Below is a small trained network, with its code and all its weights. Each question gives an input and a class and asks what happens when units are switched off, that is, made to give their printed mean instead of their output.

import numpy as np


def w(rows, s, z=0):
    codes = np.array(rows[::2]) - 128.0
    scale = np.full(codes.shape[1], s)
    scale[-1] = z or s
    return codes * scale


def f(y):
    return y / 2 * (1 + np.tanh(0.7978845608 * (y + 0.044715 * y**3)))


def log_softmax(a):
    a = a - a.max(-1, keepdims=True)
    return a - np.log(np.exp(a).sum(-1, keepdims=True))


def net(x, mask):
    res = np.array(x, float).reshape(1, 6) / 4 @ E
    y = f(res @ A[0][:, :-1].T + A[0][:, -1])
    res = res + np.where(mask, y, B[0][:, -1]) @ B[0][:, :-1]
    return log_softmax(res[-1] @ U[:, :-1].T + U[:, -1])


A, B = {}, {}
E = w([
[133,130,126,129],'x0',
[211,64,252,186],'x1',
[41,234,253,78],'x2',
[125,125,135,133],'x3',
[143,135,117,117],'x4',
[169,255,66,255],'x5',
],0.007)
A[0] = w([
[19,155,5,71,100],'n0',
[96,35,52,224,116],'n1',
[164,2,28,167,84],'n2',
[59,4,127,58,114],'n3',
[123,71,143,44,96],'n4',
[125,143,149,124,253],'n5',
],0.008,0.013)
B[0] = w([
[188,37,253,197,173],'n0',
[92,196,135,124,162],'n1',
[11,124,225,78,173],'n2',
[174,206,47,199,180],'n3',
[126,235,124,254,149],'n4',
[69,46,25,114,247],'n5',
],0.0097,0.013)
U = w([
[116,95,79,89,239],'0',
[114,100,82,94,222],'1',
[106,101,84,89,170],'2',
[44,182,173,63,111],'3',
[187,64,201,160,111],'4',
[149,203,68,152,14],'5',
[174,125,107,2,3],'6',
],0.018,0.0063)

Each question gives the input, the list of numbers given to net, and the class t.
The units are the neurons (one row each of A and B). Each row of codes is followed by its name. A weight is (code - 128) times the scale printed after its matrix; where a second scale follows, it is the last column's (A, B and U).
mask holds one flag per neuron, in row order. A switched-off neuron (its flag False) gives its mean, the last column of its row in B, instead of its output. The means were averaged over made-up inputs and are rounded, as every weight is.
A unit's drop is (log p(t) with every unit on - log p(t) with that unit switched off) / (log p(t) with every unit on - log p(t) with every unit switched off).
The circuit of an input: a set's keep is (log p(t) with only the set's units on - log p(t) with every unit switched off) / (log p(t) with every unit on - log p(t) with every unit switched off). Starting from all 6 units, units are removed one at a time, each time the one whose removal leaves the highest keep (on an exact tie, the one counted first), for as long as the keep stays at least 0.8.
circuit, biggest first: the units of the circuit, biggest drop first
top k neurons: the k neurons with the biggest drops, biggest first
drop of u: that unit's drop, to one decimal
input [4,8,-8,-6,6,-1], class 3: circuit, biggest first -> n2, n1
input [-2,-3,3,2,7,5], class 0: top 2 neurons -> n3, n4
input [-7,-7,5,2,-6,5], class 2: top neuron -> n5
input [1,7,2,0,7,-8], class 5: top 4 neurons -> n3, n4, n0, n2
input [-4,-7,3,-7,-5,-8], class 5: top 2 neurons -> n3, n4
input [-1,5,4,8,-4,-4], class 1: top 2 neurons -> n0, n2
input [0,8,4,-2,8,2], class 0: circuit, biggest first -> n0, n5
input [-3,1,5,3,8,0], class 0: circuit, biggest first -> n2, n5
input [8,4,4,2,-5,8], class 2: top 2 neurons -> n3, n4
input [-8,-6,7,-8,6,-6], class 1: circuit, biggest first -> n2, n3
input [6,4,4,-3,-8,6], class 0: top 2 neurons -> n3, n0
input [0,8,1,-8,-1,6], class 1: top 4 neurons -> n0, n5, n4, n3
input [-8,-2,5,1,-6,1], class 2: circuit, biggest first -> n2, n5
input [-6,0,5,8,-3,0], class 1: circuit, biggest first -> n2
input [-6,6,3,-2,3,-3], class 2: top 2 neurons -> n0, n5
input [-8,1,-7,-5,0,8], class 2: top 2 neurons -> n2, n3
input [-1,6,-7,6,-5,5], class 3: top 2 neurons -> n2, n1
input [-2,5,2,6,-4,5], class 1: top 2 neurons -> n0, n3
input [-7,1,6,-1,-4,-5], class 2: top 2 neurons -> n2, n5
input [-7,6,-3,8,2,-4], class 1: circuit, biggest first -> n0
input [-8,8,5,4,-4,1], class 2: circuit, biggest first -> n0, n5
input [3,-2,6,7,1,-4], class 1: circuit, biggest first -> n2, n5
input [1,-3,1,-4,-1,-6], class 5: drop of n0 -> 0.0
input [6,6,-5,6,2,0], class 1: drop of n0 -> 1.3
input [1,-6,3,4,5,0], class 4: drop of n0 -> 0.9
